Below is a small trained network, with its code and all its weights. Each question gives an input and a target symbol and asks what happens when units are switched off, that is, made to give their printed mean instead of their output.

import numpy as np


def w(rows, s, z=0):
    codes = np.array(rows[::2]) - 128.0
    scale = np.full(codes.shape[1], s)
    scale[-1] = z or s
    return codes * scale


def f(y):
    return y / 2 * (1 + np.tanh(0.7978845608 * (y + 0.044715 * y**3)))


def softmax(a):
    e = np.exp(a - a.max(-1, keepdims=True))
    return e / e.sum(-1, keepdims=True)


def log_softmax(a):
    a = a - a.max(-1, keepdims=True)
    return a - np.log(np.exp(a).sum(-1, keepdims=True))


def net(x, mask):
    ids = ['γδλμφψ'.index(c) for c in x.split()]
    T = len(ids)
    res = E[ids] + P[:T]
    u = 0
    for l in range(2):
        r = res
        for j in range(2):
            rows = slice(2 * j, 2 * j + 2)
            q, k, v = (r @ M[l][rows].T for M in (Q, K, V))
            z = softmax(np.where(np.tri(T) > 0, q @ k.T / 2**0.5, -1e9)) @ v
            o = O[l][rows]
            res = res + np.where(mask[u + j], z, o[:, -1]) @ o[:, :-1]
        u += 2
        y = f(res @ A[l][:, :-1].T + A[l][:, -1])
        res = res + np.where(mask[u : u + 4], y, B[l][:, -1]) @ B[l][:, :-1]
        u += 4
    return log_softmax(res[-1] @ U[:, :-1].T + U[:, -1])


Q, K, V, O, A, B = {}, {}, {}, {}, {}, {}
E = w([
[233,91,182,211,152,109,75,115,157,183],'γ',
[87,130,218,47,66,162,218,174,71,158],'δ',
[140,104,124,130,80,249,241,150,159,130],'λ',
[46,165,141,154,113,131,71,172,191,135],'μ',
[181,139,124,161,178,146,125,142,121,47],'φ',
[78,145,192,106,177,115,101,173,65,131],'ψ',
],0.015)
P = w([
[106,56,64,76,136,129,71,150,96,123],'0',
[142,182,96,66,184,124,122,179,189,135],'1',
[120,183,85,131,104,119,86,138,34,111],'2',
[121,71,152,94,89,156,44,156,116,70],'3',
[154,185,122,97,179,99,145,195,200,115],'4',
[120,176,120,146,130,147,107,107,75,152],'5',
[82,11,72,112,153,71,125,153,129,152],'6',
[144,178,138,116,164,72,163,196,207,105],'7',
[111,175,146,167,123,133,128,89,96,162],'8',
[106,19,228,142,64,163,57,181,150,42],'9',
[143,181,155,133,147,58,187,204,213,101],'10',
[117,177,170,190,116,127,147,71,113,168],'11',
[109,7,165,157,121,148,136,166,163,175],'12',
[149,172,162,154,134,56,205,204,218,102],'13',
],0.016)
Q[0] = w([
[161,200,101,117,156,91,170,192,156,169],'0.h1',
[163,144,176,146,161,111,164,253,164,119],'0.h1',
[147,124,118,202,115,133,83,116,80,146],'0.h2',
[108,98,158,103,145,104,113,137,99,174],'0.h2',
],0.015)
K[0] = w([
[134,151,171,130,80,185,253,132,125,161],'0.h1',
[97,80,174,159,73,107,220,111,137,108],'0.h1',
[122,135,129,157,187,89,72,83,141,89],'0.h2',
[118,132,181,105,151,93,98,162,95,171],'0.h2',
],0.015)
V[0] = w([
[3,149,78,166,152,203,165,141,147,65],'0.h1',
[142,115,235,54,190,99,183,153,30,134],'0.h1',
[120,140,129,122,170,115,85,162,162,133],'0.h2',
[119,121,70,5,91,191,175,223,114,95],'0.h2',
],0.0055)
O[0] = w([
[203,166,92,118,95,127,125,254,97,173,7],'0.h1',
[29,109,39,234,88,132,115,49,120,78,251],'0.h1',
[116,146,126,101,219,142,92,126,137,83,220],'0.h2',
[145,80,192,204,134,86,131,123,169,112,154],'0.h2',
],0.0085,0.0023)
A[0] = w([
[186,144,37,167,92,98,102,136,107,169,3],'0.n1',
[103,216,61,10,98,195,198,92,90,103,149],'0.n2',
[63,185,89,114,159,148,133,190,172,94,55],'0.n3',
[132,199,128,121,179,71,111,104,168,121,81],'0.n4',
],0.011,0.003)
B[0] = w([
[125,96,104,195,96,62,123,158,116,72,163],'0.n1',
[177,90,68,194,3,33,104,205,67,79,153],'0.n2',
[193,93,165,138,105,125,144,85,76,182,207],'0.n3',
[98,143,117,66,101,172,181,108,140,115,252],'0.n4',
],0.012,0.0044)
Q[1] = w([
[147,172,228,174,98,163,48,155,152,51],'1.h1',
[114,9,105,96,128,172,77,147,130,170],'1.h1',
[119,104,90,190,182,94,164,115,101,240],'1.h2',
[125,229,126,147,112,115,179,53,142,152],'1.h2',
],0.012)
K[1] = w([
[88,77,63,68,157,28,160,144,160,165],'1.h1',
[132,11,178,130,121,217,50,180,109,92],'1.h1',
[111,179,184,158,104,214,82,149,143,103],'1.h2',
[137,207,124,181,134,130,162,79,97,158],'1.h2',
],0.012)
V[1] = w([
[33,225,141,57,165,3,53,147,53,52],'1.h1',
[128,148,157,168,201,78,37,103,164,238],'1.h1',
[187,37,75,108,184,157,117,156,137,38],'1.h2',
[196,227,69,142,198,136,207,93,89,25],'1.h2',
],0.006)
O[1] = w([
[149,139,53,225,83,179,29,176,225,224,24],'1.h1',
[156,189,111,172,111,84,212,98,173,211,166],'1.h1',
[96,131,186,247,89,153,177,180,114,21,190],'1.h2',
[144,79,220,146,171,255,152,136,96,131,3],'1.h2',
],0.0086,0.0049)
A[1] = w([
[136,52,74,136,50,87,74,124,55,116,39],'1.n1',
[150,102,209,93,178,59,182,124,52,75,5],'1.n2',
[143,59,123,164,71,47,89,221,137,31,29],'1.n3',
[162,179,100,2,103,254,125,119,144,177,34],'1.n4',
],0.0064,0.0033)
B[1] = w([
[119,172,125,118,111,169,90,111,254,136,178],'1.n1',
[181,115,52,141,111,179,80,174,138,121,225],'1.n2',
[143,153,113,89,149,154,134,88,104,187,254],'1.n3',
[146,161,79,163,51,158,96,95,135,68,151],'1.n4',
],0.013,0.0099)
U = w([
[84,151,170,61,171,133,146,86,221,99,86],'γ',
[76,102,112,213,52,2,124,103,94,30,253],'δ',
[157,169,155,101,173,87,159,161,178,165,134],'λ',
[116,174,98,195,77,120,107,117,149,153,49],'μ',
[127,100,106,121,130,127,121,105,138,124,50],'φ',
[112,129,159,117,200,187,155,50,70,235,140],'ψ',
],0.0062,0.0065)

Each question gives the input, a string of symbols that net reads in full, and the target symbol t.
The units are the heads (2 rows each of Q, K, V and O) and the neurons (one row each of A and B). Each row of codes is followed by its name. A weight is (code - 128) times the scale printed after its matrix; where a second scale follows, it is the last column's (O, A, B and U).
mask holds one flag per unit, layer by layer, with each layer's heads first. A switched-off unit (its flag False) gives its mean, the last column of its rows in O or B, instead of its output. The means were averaged over made-up inputs and are rounded, as every weight is.
A unit's drop is (log p(t) with every unit on - log p(t) with that unit switched off) / (log p(t) with every unit on - log p(t) with every unit switched off).
The circuit of an input: a set's keep is (log p(t) with only the set's units on - log p(t) with every unit switched off) / (log p(t) with every unit on - log p(t) with every unit switched off). Starting from all 12 units, units are removed one at a time, each time the one whose removal leaves the highest keep (on an exact tie, the one counted first), for as long as the keep stays at least 0.8.
units of the circuit, in order: the units of the circuit, biggest drop first
unit that matters most: the unit with the biggest drop
top k neurons: the k neurons with the biggest drops, biggest first
top k neurons in layer l: the k neurons of layer l with the biggest drops, biggest first
which heads matter: for each layer, one digit per head in row order, 1 if its drop is at least 0.15 and else 0, layers parted by /
input ψ ψ γ φ γ φ ψ γ γ γ, target μ: units of the circuit, in order : 1.h1
input ψ γ ψ ψ μ γ ψ λ δ μ γ γ γ γ, target δ: which heads matter : 10 / 00
input ψ φ ψ ψ ψ, target ψ: which heads matter : 10 / 01
input μ ψ δ γ ψ γ λ μ γ ψ δ, target δ: which heads matter : 11 / 00
input φ δ γ γ γ γ φ φ δ φ, target ψ: units of the circuit, in order : 1.n3, 1.h2
input δ ψ μ λ γ ψ δ, target φ: top 3 neurons in layer 1 : 1.n2, 1.n3, 1.n1
input λ γ δ φ γ φ δ γ γ ψ, target γ: top 3 neurons : 1.n1, 1.n3, 0.n3
input δ γ γ ψ λ γ γ γ δ, target δ: which heads matter : 01 / 00
input ψ γ δ, target μ: top 3 neurons : 0.n2, 1.n1, 1.n3
input γ δ γ γ γ δ μ ψ, target δ: top 2 neurons : 1.n3, 1.n1
input γ γ γ γ γ γ φ γ λ λ, target ψ: units of the circuit, in order : 1.n3, 1.h2, 0.h2
input φ γ δ λ, target ψ: units of the circuit, in order : 1.n3, 1.h2, 1.h1
input γ ψ δ ψ γ γ γ γ λ μ γ δ μ, target λ: units of the circuit, in order : 0.h1, 1.n4
input ψ λ γ ψ ψ γ λ γ γ γ, target φ: unit that matters most : 1.n2
input ψ ψ γ γ γ λ, target μ: units of the circuit, in order : 0.n2, 1.n1
input γ ψ ψ φ γ γ γ, target ψ: which heads matter : 00 / 11
input φ γ ψ γ ψ γ μ γ, target γ: which heads matter : 10 / 00
input λ γ φ μ γ μ ψ, target λ: which heads matter : 10 / 01
input γ λ ψ λ λ ψ γ, target φ: which heads matter : 01 / 10
input φ μ γ ψ ψ γ γ φ λ λ δ μ ψ, target φ: top neuron : 1.n2
input ψ λ φ δ γ φ φ, target γ: which heads matter : 00 / 11
